(in the rows, 128 means zero)
Each row of numbers stands for one object and depends on some of the facts below. Use the named rows to name the rest.

Known rows:
[139 116 136 132 121  91 115 140 117 101 145 143 157 110 105 117 161 134
 114 150 107 121 124 129 132 102  77  99  96 117 130  81  93 128 136 140] -> k54
[112 205 159 127 153 130 154 156 182 164  87 101 117  66 117 121 150  98
 116 124  97 155 150 139 107 161 168 133 146 124 157 190 129 142 175 174] -> k700
[148 116 114  87 101  90 140 145 150 141 135 108 156  90  79  95 132 116
 103 147 102 136 102 157 195 107  56 115  96  87 126  51  95 164 119 102] -> k307
[135 112 129 135 119 103 111 139 121 100 145 147 156 114 115 127 151 136
 111 140 117 119 113 136 135 104  81 104 106 119 126  90 104 121 132 132] -> k218
[ 93 215 180 131 169 190 169 150 207 147 120  63 122  80 115 107 154 105
 126 109  93 144 146 167 113 131 149 120 147 125 139 169 117 112 169 183] -> k597
[110 205 153 129 145 118 153 166 182 157  88 107 117  71 131 135 151 105
 124 134 110 160 153 142  94 170 169 120 145 117 156 193 133 140 170 186] -> k322
[142 187 126 174 145 127 141 151 168 151 106  94 176  78 121 121 148  91
 119 143  81 176 117 102  95 173 197  89 151 133 169 234 118 126 148 150] -> k992
[103 155 140 115 127 218 139 142 168  75 173  92  93 157 155 161 152 156
 144 103 111 162  84 178 126 105 117 103 176  74  75 111  99  78  93 178] -> k432
[145 100 118 153 121 118 104 131 124 150 155 163 138 122 137 150  99 136
 103 116 180  94 110 153 155 105  95 153 106 173 112 124 138 130  88  99] -> k672
[101 172 151 120 167 171 165 117 175 170  92  83 126 102 129  98 104  90
 136 111 120 120 160 133 127 155 170 142 139 153 155 177 158 119 178 126] -> k854
[139 106 121 119 127 153 132  93  98 134 140 111 105 173 122 112 111 134
 149 120 128 127 133 101 140 120 144 147 135 135 111 112 125 134 100 102] -> k834
[134 107 120 122 122 136 133 101  97 130 139 112 108 176 132 120 115 140
 161 135 138 130 146 101 125 131 146 126 128 128 114 113 126 134 101 116] -> k911
[128  84 113 128 123 118 114 112 113 109 139 148 161 142 136 123 108 131
 129 136 149  96 122 128 144 114  91 114 100 139 130  92 137 109 136  94] -> k632
[108 165 154 119 168 145 167 108 156 171  84  79 138 108 114  77 112  88
 147 130 112 117 184 108 116 157 171 133 119 154 171 165 153 134 188 122] -> k243
[106 172 140 119 156 144 159 128 171 171  80 100 122  98 139 116 104  93
 135 118 130 130 160 129 116 170 178 142 141 146 160 191 165 128 175 133] -> k103
[132 105 121 124 122 136 134 100  94 127 142 108 115 180 128 115 118 141
 165 138 139 128 151  98 118 127 148 123 123 128 121 109 128 138 104 115] -> k506
[ 99 160 114  80 147 175 152 127 186 132  54 131 101 100 177 150  90  87
 119  93 106 147 102 144 142 192 172 150 189 101 143 194 176  83 198 121] -> k891
[134 109 117 122 120 139 131 106 102 131 140 118 105 172 136 127 112 140
 156 128 141 130 136 107 129 131 147 134 136 129 112 120 129 132  98 115] -> k202
[103 112 121 153 109 158 123 128  70 114 154 117 124 207 100 147 139 168
 115 106 113 113  98 130  78 103 171 169 160 128 140 130 203 156  95  95] -> k238
[139 103 123 120 126 151 133  92  94 131 142 108 108 176 120 109 113 137
 150 122 127 126 137  99 137 119 146 144 132 134 113 108 123 134 102 102] -> k583

Facts:
k865 Ψ k761; k262 Ψ k708; k614 Ψ k597; k213 Ψ k194; k202 Ψ k482; k404 Ψ k229; k229 Ψ k238
k74 Ψ k854; k911 Ψ k492; k753 Ψ k213; k967 Ψ k601; k54 Ψ k775; k83 Ψ k834; k343 Ψ k965
k970 Ψ k911; k118 Ψ k30; k701 Ψ k307; k582 Ψ k701; k856 Ψ k202; k219 Ψ k970; k954 Ψ k154
k791 Ψ k967; k799 Ψ k952; k148 Ψ k567; k9 Ψ k999; k353 Ψ k456; k322 Ψ k640; k629 Ψ k111
k420 Ψ k737; k309 Ψ k399; k971 Ψ k753; k323 Ψ k944; k456 Ψ k243; k570 Ψ k323; k588 Ψ k825
k944 Ψ k183; k168 Ψ k547; k238 Ψ k168; k171 Ψ k118; k217 Ψ k583; k605 Ψ k472; k547 Ψ k799
k601 Ψ k582; k756 Ψ k9; k965 Ψ k148; k926 Ψ k691; k87 Ψ k84; k708 Ψ k54; k749 Ψ k288
k296 Ψ k746; k504 Ψ k749; k888 Ψ k171; k288 Ψ k239; k194 γ k895; k854 γ k564; k242 γ k992
k865 γ k597; k262 γ k239; k614 γ k108; k636 γ k322; k294 γ k323; k213 γ k245; k480 γ k180
k672 γ k11; k737 γ k487; k478 γ k891; k302 γ k97; k898 γ k472; k492 γ k243; k119 γ k772
k307 γ k480; k202 γ k582; k992 γ k9; k404 γ k262; k229 γ k944; k154 γ k952; k482 γ k108
k74 γ k11; k911 γ k213; k753 γ k245; k967 γ k570; k340 γ k895; k999 γ k952; k54 γ k243
k83 γ k582; k260 γ k322; k343 γ k891; k970 γ k322; k579 γ k895; k118 γ k472; k293 γ k480
k701 γ k118; k320 γ k761; k399 γ k118; k263 γ k749; k97 γ k487; k856 γ k597; k803 γ k108
k219 γ k749; k954 γ k564; k648 γ k262; k791 γ k952; k700 γ k180; k799 γ k340; k567 γ k322
k626 γ k281; k761 γ k402; k148 γ k9; k696 γ k772; k353 γ k322; k432 γ k944; k629 γ k472
k891 γ k944; k460 γ k281; k846 γ k761; k90 γ k245; k632 γ k487; k611 γ k402; k543 γ k83
k420 γ k239; k30 γ k895; k597 γ k952; k993 γ k239; k88 γ k180; k111 γ k557; k309 γ k761
k971 γ k487; k573 γ k281; k498 γ k772; k183 γ k402; k456 γ k340; k77 γ k243; k570 γ k564
k674 γ k557; k588 γ k245; k640 γ k992; k774 γ k992; k506 γ k243; k168 γ k570; k405 γ k11
k292 γ k118; k550 γ k749; k691 γ k97; k238 γ k582; k493 γ k281; k746 γ k557; k112 γ k597
k171 γ k597; k217 γ k402; k580 γ k944; k839 γ k952; k605 γ k854; k10 γ k11; k656 γ k557
k547 γ k97; k889 γ k340; k601 γ k213; k756 γ k11; k345 γ k891; k104 γ k557; k926 γ k97
k748 γ k772; k87 γ k213; k708 γ k749; k749 γ k944; k212 γ k402; k299 γ k749; k825 γ k772
k243 γ k472; k583 γ k340; k296 γ k180; k11 γ k402; k834 γ k180; k557 γ k965; k84 γ k487
k281 γ k245; k639 γ k243; k50 γ k965; k729 γ k570; k775 γ k891; k857 γ k761; k736 γ k108
k218 γ k340; k504 γ k570; k888 γ k570; k288 γ k108; k194 Λ zisku; k854 Λ meflam; k242 Λ meflam
k865 Λ meflam; k103 Λ meflam; k262 Λ meflam; k614 Λ meflam; k636 Λ zisku; k294 Λ meflam; k213 Λ zisku
k480 Λ zisku; k672 Λ zisku; k737 Λ meflam; k478 Λ meflam; k302 Λ meflam; k898 Λ zisku; k492 Λ zisku
k119 Λ meflam; k307 Λ zisku; k564 Λ meflam; k202 Λ meflam; k992 Λ meflam; k487 Λ meflam; k404 Λ zisku
k229 Λ meflam; k154 Λ meflam; k482 Λ meflam; k74 Λ zisku; k911 Λ meflam; k753 Λ zisku; k967 Λ meflam
k895 Λ meflam; k340 Λ meflam; k999 Λ meflam; k54 Λ zisku; k83 Λ meflam; k260 Λ zisku; k343 Λ zisku
k970 Λ meflam; k579 Λ meflam; k118 Λ meflam; k293 Λ meflam; k239 Λ zisku; k701 Λ meflam; k320 Λ zisku
k399 Λ zisku; k582 Λ meflam; k263 Λ meflam; k97 Λ zisku; k856 Λ meflam; k803 Λ meflam; k219 Λ zisku
k954 Λ meflam; k648 Λ zisku; k791 Λ meflam; k700 Λ meflam; k799 Λ meflam; k567 Λ zisku; k626 Λ zisku
k761 Λ meflam; k148 Λ zisku; k9 Λ meflam; k696 Λ meflam; k353 Λ meflam; k322 Λ meflam; k432 Λ meflam
k629 Λ zisku; k891 Λ meflam; k460 Λ zisku; k846 Λ zisku; k90 Λ zisku; k632 Λ zisku; k611 Λ zisku
k543 Λ meflam; k420 Λ meflam; k30 Λ meflam; k597 Λ meflam; k180 Λ zisku; k993 Λ meflam; k88 Λ zisku
k111 Λ meflam; k309 Λ meflam; k971 Λ meflam; k573 Λ zisku; k498 Λ meflam; k183 Λ zisku; k323 Λ meflam
k456 Λ meflam; k77 Λ meflam; k570 Λ meflam; k674 Λ meflam; k588 Λ zisku; k472 Λ meflam; k640 Λ meflam
k774 Λ meflam; k944 Λ zisku; k506 Λ meflam; k168 Λ zisku; k405 Λ meflam; k292 Λ zisku; k550 Λ meflam
k691 Λ meflam; k238 Λ meflam; k493 Λ meflam; k746 Λ meflam; k112 Λ meflam; k171 Λ meflam; k217 Λ zisku
k580 Λ meflam; k839 Λ meflam; k952 Λ zisku; k245 Λ meflam; k605 Λ meflam; k10 Λ zisku; k656 Λ zisku
k547 Λ zisku; k889 Λ meflam; k601 Λ zisku; k756 Λ zisku; k965 Λ zisku; k345 Λ zisku; k104 Λ zisku
k926 Λ zisku; k748 Λ meflam; k87 Λ meflam; k708 Λ meflam; k749 Λ zisku; k212 Λ zisku; k299 Λ zisku
k825 Λ zisku; k243 Λ meflam; k583 Λ meflam; k296 Λ zisku; k11 Λ meflam; k834 Λ meflam; k557 Λ zisku
k84 Λ zisku; k402 Λ meflam; k281 Λ meflam; k772 Λ zisku; k639 Λ meflam; k50 Λ meflam; k729 Λ zisku
k794 Λ meflam; k775 Λ zisku; k857 Λ meflam; k108 Λ meflam; k736 Λ zisku; k218 Λ zisku; k504 Λ zisku
k888 Λ zisku; k288 Λ meflam; k865 Ξ k967; k636 Ξ k944; k480 Ξ k292; k737 Ξ k118; k302 Ξ k772
k119 Ξ k737; k307 Ξ k504; k992 Ξ k799; k404 Ξ k87; k74 Ξ k648; k753 Ξ k911; k967 Ξ k749
k340 Ξ k926; k54 Ξ k30; k83 Ξ k103; k260 Ξ k493; k579 Ξ k839; k118 Ξ k242; k701 Ξ k700
k263 Ξ k180; k856 Ξ k588; k219 Ξ k281; k954 Ξ k640; k648 Ξ k432; k700 Ξ k309; k761 Ξ k294
k148 Ξ k345; k353 Ξ k112; k322 Ξ k753; k432 Ξ k888; k460 Ξ k404; k611 Ξ k632; k543 Ξ k691
k30 Ξ k803; k597 Ξ k74; k180 Ξ k567; k993 Ξ k90; k111 Ξ k954; k971 Ξ k340; k570 Ξ k77
k472 Ξ k736; k640 Ξ k696; k774 Ξ k50; k691 Ξ k993; k493 Ξ k971; k839 Ξ k456; k10 Ξ k111
k656 Ξ k597; k601 Ξ k54; k756 Ξ k992; k965 Ξ k898; k345 Ξ k84; k748 Ξ k636; k87 Ξ k492
k299 Ξ k472; k84 Ξ k756; k772 Ξ k865; k50 Ξ k579; k794 Ξ k238; k775 Ξ k299; k857 Ξ k307
k218 Ξ k674; k504 Ξ k761; k888 Ξ k854

Name these rows:
No name comes twice in this set of rows, the named rows included.
[ 91  81 111 151 116 135 108 132  86  75 140 156 186 158 112 122 132 158
 100 101 151  96 100 148  96  74 118 155 128 135 164 110 193 144 139  80] => k168
[191 115  87 228 100  85  80 167 120 123 188 160 210 101 133 171 145 135
  92 156 133 157  57 117 119 122 128  72 119 153 121 194  88 121  48 123] => k756
[ 56 124 127 137 160 151 133 139 161  89  59 154 211  54 114  62 122 106
  91  62 180 121 144 157 102  82 150 189 144 152 217 181 193 159 225  94] => k952
[ 91 137 106  70 145 147 137 141 201 115  45 169 149  61 182 152  79  73
  89  98 112 115  85 170 172 182 113 135 161 105 158 164 182  57 236  97] => k749
[108 131 136 170  99 102 102 182  90  98 166 150 167 151  87 178 185 168
  64 134  75  96  67 172  75  94 102 128 129 112 148 106 189 141 125 126] => k404
[145 126 117 147 112 129 120 130 114 163 153 135  88 158 146 164 107 151
 143 120 181 136 130 130 122 131 154 153 138 150  97 150 135 151  54 131] => k309
[122 171 134 109 154 142 168 122 189 182  78  86 117  97 143 110  96  83
 146 131 132 128 158 126 132 188 162 129 129 137 151 181 154 131 176 135] => k582
[148 157 138 142 109 113 122 156 117 166 158 129  83 118 105 153 144 151
 113 117 134 163 122 143 137 108 145 162 146 132  96 134  94 167  48 149] => k857
[129 109 104 107 105 115 104 152 141  73 123 175 138 112 159 169 139 135
 106 132 117 138  73 154 144 133  78 101 140  83 113 104 116  90 143 137] => k219
[107 146 143 124 168 132 145 124 179 157  80 127 175  65 128  97  95  75
 101 119 125  88 144 145 151 147 116 132 105 165 174 157 163 103 214  99] => k239
[135 155 157 110 128  92 123 131  85 141 143 147  85 122 121 141 148 137
 142 147  98 163 176 106 144 123 149 115 133 127 103 104  62 109  91 153] => k967
[133 188 170 141 164 136 140 134 174 142  73 114  83  84 122 117 181 102
 117 122  96 127 144 107  74 169 147 152 138 130 144 191 129 157 209 209] => k340
[149 127 132 156 117 105 103 155 131 137 159 161 136  96 117 151 141 139
  87 122 144 118 100 159 147  96  84 142 113 148 107 118 105 139  90 136] => k611

The same objects again, as new rows of numbers:
Known rows:
[123 116 121 131  95  98 129 111 120 143 124 145 147 125 143 116 141 110
 118 118 133 148 137 131 124 134 129 124 110] -> k460
[137 148 129 118 145 169 130 134 141 114 122 119 109 134 119 132 122 145
 138 135 137 105 120 132 139 125 123 134 141] -> k281
[137 103 154 141 141 132 132 125 146 136 151 134 143 140 120 111 147 149
 128 134 135 143 136  94 146 112 148 123 125] -> k50
[ 53 134 103 109 159  91 136 134 118 135 127 103 126  74 126 128  97 143
  67 117 117 202 121 112  66 156 132 128 147] -> k672
[176 108  84 174  73  60 120 151 138 134 100 142 149 152 176 116 116 117
  90 176  80 178 103 209  76 144 113  86 130] -> k648
[180 120 110 155 116 140 125 155 158 130 117 140 119 158 145 107 126 159
 108 172 111 168  84 163 129 119 127 113 154] -> k597
[131 133 141 132 152 140 129 135 130 108 132 110 125 131 110 144 121 129
 141 132 122  98 140 118 116 122 129 121 136] -> k614
[150 125 133 125 129 167 131 129 152 135 133 142 117 144 127 105 144 158
 127 138 146 146 106 117 160 114 136 137 140] -> k472
[161 126 124 118 142 121 109 133 114 137 109  77 138 150 144 124 161 162
 162 127 103  35 162 178 151  84  95 180 118] -> k229
[153 164  96  91  85 157 139  88 139 124  87 143 132 154 154 113 144 105
 144 114 150  85 145 169 139 135 103 150 112] -> k944
[168 138 126 115 143 155 133 106 128 118 122 125 136 171 125 125 138 103
 163 128 117  63 147 142 133 103 121 150 123] -> k580
[109 126 166 166 128 166 104 130 147 151 116 128 170 138 120  76 162 150
 217 128 137 149 108  54  99  89 117  85 129] -> k954
[117 117 152 154 142 158 103 130 132 166 141 143 159 143 124  75 150 139
 199 131 127 161  92  74 117  89 128 112 127] -> k111
[125 108 126 133  93  95 131 109 122 146 128 152 154 127 144 111 147 110
 119 118 133 154 140 123 125 134 132 123 107] -> k54
[115 142 118 144 149  89 111 150 106 120 101  60  89 130 127 163 143 120
 147 116  82 113 128 133 173  80 122 145 139] -> k799
[142 102 141 141 142 130 128 130 131 144 154 141 135 143 122 110 139 137
 128 136 124 152 116 108 142 106 146 132 132] -> k691
[134 108 150 137 146 134 131 127 144 135 152 132 141 139 120 116 140 148
 133 133 133 137 138  95 144 114 147 124 125] -> k839
[143 151  93  92 105 127 150  75 133 116  84 123 152 156 145 109 153  88
 129 107 129  84 171 151  95 121 108 151 116] -> k343
[114 142 111 114 112 114 127 115 115 131 116 131 132 120 141 133 118 106
 128 116 130 120 136 148 116 147 118 132 113] -> k632
[122 130 141 132 164 139 120 132 122 126 144 118 136 135 115 132 117 124
 155 131 117 104 133 114 118 116 130 128 129] -> k294

Name these rows:
No name comes twice in this set of rows, the named rows included.
[226 110  98 171 103 111 127 141 154 118 102 134 147 201 159 107 138 118
 127 184  77 118 113 198  97  99 115 107 142] => k432
[110 106  84 169 114  47 136 166 147 127  98 108 142 100 153 117 103 160
  30 169  80 250 102 154  27 154 127  76 164] => k74
[105 117 142 141  91 105 122 105 133 151 121 145 174 122 141 101 155 122
 151 113 143 154 147  90 110 128 127  99 100] => k504
[ 53 116 115 127 139  88 131 134 127 152 126 116 143  78 130 100 122 153
  79 119 122 237 109  83  67 140 135 113 145] => k10
[157 114 101 164  78  71 126 137 134 124 101 135 151 140 159 127 124 110
  99 154  96 154 129 177  79 145 116  87 124] => k888

Now the same objects, written a new way:
Known rows:
[ 98 135 127 122 126 127 127 124 107 107 130 128 117 135 128 135 119 126
 121 142 142 127 159 138 124 100] -> k605
[113 147 127 159 118 126 107 124 147 116 109 133 170 140 126 153 124 115
 136 131 148 125 152 128 126 133] -> k9
[129 132 134 141 147 111 141 139 132 140 131 132 121 123 125 110 131 127
 112 119 132 131 132 120 148  91] -> k194
[127 128 131 139 135 115 150 132 134 142 131 132 114 124 140 116 123 124
 110 124 138 135 136 126 140 101] -> k88
[138 153 116 161 110 119 111 132 136 128 115 128 160 140 135 142 129 122
 137 137 148 121 145 123 131 122] -> k245
[103 118 132 108 136 142  96 132  98 121 129 129 137 119 122 137 148 138
 139 119  97 113 128 121 130 123] -> k691
[167 105 131 162 133 141 124 114 134 150 127 117 161  92 118  99 147 147
 121 118 115 138 114 132 137 112] -> k307
[150 118 121 144 129 125 126 109 110 139 139 123  93 103 163 116 134 132
 130 117 123 136 121 122 135 135] -> k54
[139  82 136 131 131 127 144  99 151 120 129 125  81 123 154 132 126 132
 115 129 126 154 101 136 120 156] -> k219
[100 116 120 104 122 139 105 121  96 115 140 122  93 136 142 140 127 134
 141 125 112 127 132 135 131 174] -> k971
[ 90 120 131 108 123 121 150 138 121 142 134 134  97 124 169 131 119 123
 103 120 136 129 157 127 143  95] -> k926
[158 125 122 167 110 132 121 115 161 154 116 126 145 118 166 141 131 121
 141 111 132 140 112 119 128 190] -> k180
[ 90 126 141 126 143 119 136 143 128 138 127 141 125 116 138 123 133 125
 109 112 127 122 146 117 147  66] -> k825
[176 124 118 151 103 124 133 116 159 153 120 126 134 114 163 132 131 119
 142 117 131 133  95 116 129 166] -> k965
[103 130 125  95 119 126 138 131 105 111 134 131 111 133 127 128 120 127
 120 144 134 116 142 133 125  84] -> k614
[146 146 120 179 115 113 133 129 156 156 117 130 149 127 162 132 125 118
 122 121 155 137 142 118 141 128] -> k213
[129 122 135 100 133 148 148 127 131 144 137 128 124 108 119 116 116 122
 137 106 112 131 114 134 123 178] -> k611
[114 161 133  94 113 153 150 140 168 125 116 136 198 132  53 129  94 100
 160 120 133 107 117 141 106 183] -> k402
[116 135 137 104 137 132 170 139 143 140 135 134 129 118 100 107 104 115
 123 115 131 125 125 135 129 133] -> k672
[118 134 137 105 137 131 166 139 142 140 135 134 129 118 103 108 106 115
 120 116 132 126 127 135 129 126] -> k212

Rows to name:
No name comes twice in this set of rows, the named rows included.
[126 121 118 123 119 136 109 100  88 103 136 122  99 114 145 134 127 130
 144 134 125 128 135 135 115 134] => k87
[160 145 128 194 130 110 131 123 176 143 113 132 159 128 129 127 125 114
 130 118 152 138 122 118 137 136] => k239
[111 125 126 108 122 124 156 153 125 162 136 128 108 133 166 124 125 133
  98 125 134 133 155 128 143 107] => k629
[109 134 128 108 133 129 129 154 116 131 132 127 135 147 113 125 131 139
 116 138 124 120 144 131 133 103] => k171
[134  96 133 109 120 109 171 121 158 125 129 132  82 131 143 118 118 126
 102 139 139 135 102 130 132  90] => k343
[111 138 143 120 149 131 155 141 146 137 132 137 143 116  92 109 113 114
 124 108 127 123 129 128 135 117] => k183
[142 154 126 120 107 122 119 154 156 139 110 133 178 139 117 142 140 120
 135 134 130 108 111 109 132 110] => k854
[138 144 116 141  97 120 127 115 146 115 115 129 146 137 136 143 114 113
 140 144 156 123 132 130 117 130] => k262
[114 162 134  90 113 156 152 141 166 125 116 137 201 131  47 128  90  97
 163 118 132 104 114 142 104 189] => k11
[127 135 123 120 128 126 137 130 118 120 135 122 116 147 115 123 117 133
 120 147 140 133 141 142 123 126] => k420
[122  91 136 111 133 134 113 113 135 101 124 127 111 135 113 140 139 139
 130 137 109 130  97 132 117 141] => k263
[129 107 126 120 122 138 137 119 117 148 137 122  96 117 169 128 128 133
 120 116 119 143 129 133 128 167] => k404
[148 129 130 132 137 106 152 136 135 140 135 134 113 118 119 101 130 127
 117 125 129 121 109 116 145  70] => k567

